Here is a tiny trained network, its code and every weight. The questions are about switching its units off for an input and a class, where a switched-off unit gives its printed mean instead of its output.

import numpy as np


def w(rows, s, z=0):
    codes = np.array(rows[::2]) - 128.0
    scale = np.full(codes.shape[1], s)
    scale[-1] = z or s
    return codes * scale


def norm(h):
    return h / np.sqrt((h * h).mean(-1, keepdims=True) + 1e-5)


def f(y):
    return np.maximum(y, 0)


def log_softmax(a):
    a = a - a.max(-1, keepdims=True)
    return a - np.log(np.exp(a).sum(-1, keepdims=True))


def net(x, mask):
    res = np.array(x, float).reshape(1, 8) / 4 @ E
    u = 0
    for l in range(2):
        y = f(norm(res) @ A[l][:, :-1].T + A[l][:, -1])
        res = res + np.where(mask[u : u + 14], y, B[l][:, -1]) @ B[l][:, :-1]
        u += 14
    return log_softmax(norm(res)[-1] @ U[:, :-1].T + U[:, -1])


A, B = {}, {}
E = w([
[230,187,84,59,239],'x0',
[143,140,143,140,124],'x1',
[140,128,137,136,127],'x2',
[119,162,229,14,156],'x3',
[161,143,156,151,122],'x4',
[87,151,147,186,254],'x5',
[123,95,121,118,139],'x6',
[120,112,120,120,131],'x7',
],0.0087)
A[0] = w([
[184,155,160,112,109,110],'L0N0',
[208,157,142,50,201,102],'L0N1',
[122,145,71,71,95,111],'L0N2',
[143,168,84,120,129,59],'L0N3',
[177,141,49,112,152,76],'L0N4',
[145,101,97,193,102,92],'L0N5',
[125,39,150,102,159,105],'L0N6',
[217,162,54,78,189,179],'L0N7',
[143,137,128,140,198,62],'L0N8',
[58,143,165,198,251,253],'L0N9',
[94,153,231,42,138,217],'L0N10',
[204,117,73,133,159,51],'L0N11',
[100,141,163,126,155,82],'L0N12',
[75,119,211,127,137,34],'L0N13',
],0.013,0.0036)
B[0] = w([
[133,159,96,164,100,163],'L0N0',
[72,106,1,149,178,237],'L0N1',
[154,189,107,185,100,170],'L0N2',
[155,90,169,136,105,150],'L0N3',
[174,148,195,138,76,189],'L0N4',
[84,133,40,116,161,187],'L0N5',
[150,192,127,163,74,150],'L0N6',
[244,190,155,85,180,255],'L0N7',
[155,48,142,98,167,171],'L0N8',
[67,186,201,193,173,253],'L0N9',
[46,130,172,20,99,241],'L0N10',
[172,93,207,119,99,183],'L0N11',
[109,162,122,123,109,152],'L0N12',
[137,142,178,137,58,169],'L0N13',
],0.021,0.0095)
A[1] = w([
[125,107,85,121,54,99],'L1N0',
[132,89,177,105,215,56],'L1N1',
[198,89,118,8,45,153],'L1N2',
[55,89,159,182,132,26],'L1N3',
[93,117,168,132,35,127],'L1N4',
[117,92,138,107,213,6],'L1N5',
[79,110,122,171,116,51],'L1N6',
[180,129,62,34,181,62],'L1N7',
[198,70,125,158,61,54],'L1N8',
[54,96,89,56,136,79],'L1N9',
[169,96,200,118,59,106],'L1N10',
[170,124,135,235,147,148],'L1N11',
[90,88,32,170,106,137],'L1N12',
[142,73,60,127,99,34],'L1N13',
],0.016,0.0026)
B[1] = w([
[177,96,146,78,94,200],'L1N0',
[190,126,164,49,123,200],'L1N1',
[66,27,4,125,142,255],'L1N2',
[88,107,72,186,120,205],'L1N3',
[165,107,203,93,111,235],'L1N4',
[150,169,115,37,145,177],'L1N5',
[100,97,107,167,144,184],'L1N6',
[36,177,117,202,66,247],'L1N7',
[182,188,96,178,137,174],'L1N8',
[205,143,118,180,142,223],'L1N9',
[98,136,84,93,168,194],'L1N10',
[180,14,146,154,176,219],'L1N11',
[131,138,199,141,78,226],'L1N12',
[174,154,153,131,57,171],'L1N13',
],0.028,0.0072)
U = w([
[227,87,184,157,25,171],'0',
[100,53,123,19,53,147],'1',
[84,81,158,225,155,168],'2',
[25,165,246,96,94,70],'3',
[254,113,25,169,130,3],'4',
[72,178,24,98,95,163],'5',
[244,138,204,117,192,194],'6',
[109,230,142,30,196,96],'7',
],0.017,0.0029)

Each question gives the input, the list of numbers given to net, and the class t.
The units are the neurons (one row each of A and B). Each row of codes is followed by its name. A weight is (code - 128) times the scale printed after its matrix; where a second scale follows, it is the last column's (A, B and U).
mask holds one flag per neuron, layer by layer. A switched-off neuron (its flag False) gives its mean, the last column of its row in B, instead of its output. The means were averaged over made-up inputs and are rounded, as every weight is.
A unit's drop is (log p(t) with every unit on - log p(t) with that unit switched off) / (log p(t) with every unit on - log p(t) with every unit switched off).
The circuit of an input: a set's keep is (log p(t) with only the set's units on - log p(t) with every unit switched off) / (log p(t) with every unit on - log p(t) with every unit switched off). Starting from the 12 units with the biggest drops (on a tie, the unit counted first), units are removed one at a time, each time the one whose removal leaves the highest keep (on an exact tie, the one counted first), for as long as the keep stays at least 0.8.
circuit, biggest first: the units of the circuit, biggest drop first
k most important neurons: the k neurons with the biggest drops, biggest first
drop of u: that unit's drop, to one decimal
input [0,-5,-1,3,6,-4,6,0], class 1: circuit, biggest first => L0N10
input [0,-4,3,-5,-3,-1,1,-2], class 0: 4 most important neurons => L0N7, L0N5, L0N9, L0N10
input [0,-3,7,2,5,-5,-5,-7], class 1: circuit, biggest first => L0N9, L0N7
input [-5,3,0,7,8,-1,-7,-6], class 1: 2 most important neurons => L0N9, L1N2
input [2,4,2,-6,5,-7,1,2], class 4: 2 most important neurons => L0N10, L0N9
input [8,2,-6,3,4,2,6,7], class 7: 2 most important neurons => L1N7, L0N1
input [-3,-2,-4,-2,-8,-2,4,5], class 0: 2 most important neurons => L0N9, L0N7
input [1,2,2,-5,7,-7,-4,-4], class 4: 4 most important neurons => L0N1, L0N10, L0N9, L1N8
input [-6,7,-2,-4,-7,0,8,2], class 0: 2 most important neurons => L0N9, L1N12
input [-4,-1,-3,6,5,-7,-7,8], class 1: 3 most important neurons => L0N9, L1N2, L1N4
input [4,3,-1,2,-3,0,4,5], class 5: 2 most important neurons => L1N7, L0N9
input [8,-6,-4,3,4,6,8,3], class 7: 2 most important neurons => L0N1, L1N7
input [1,3,1,3,-7,-8,-1,6], class 5: drop of L0N9 => 0.7
input [3,0,0,-2,-8,-8,-2,-1], class 4: circuit, biggest first => L0N10
input [-8,2,6,-6,-8,-3,6,8], class 0: drop of L0N9 => 1.0
input [1,3,2,4,-7,-3,-3,-8], class 5: drop of L0N9 => 0.2
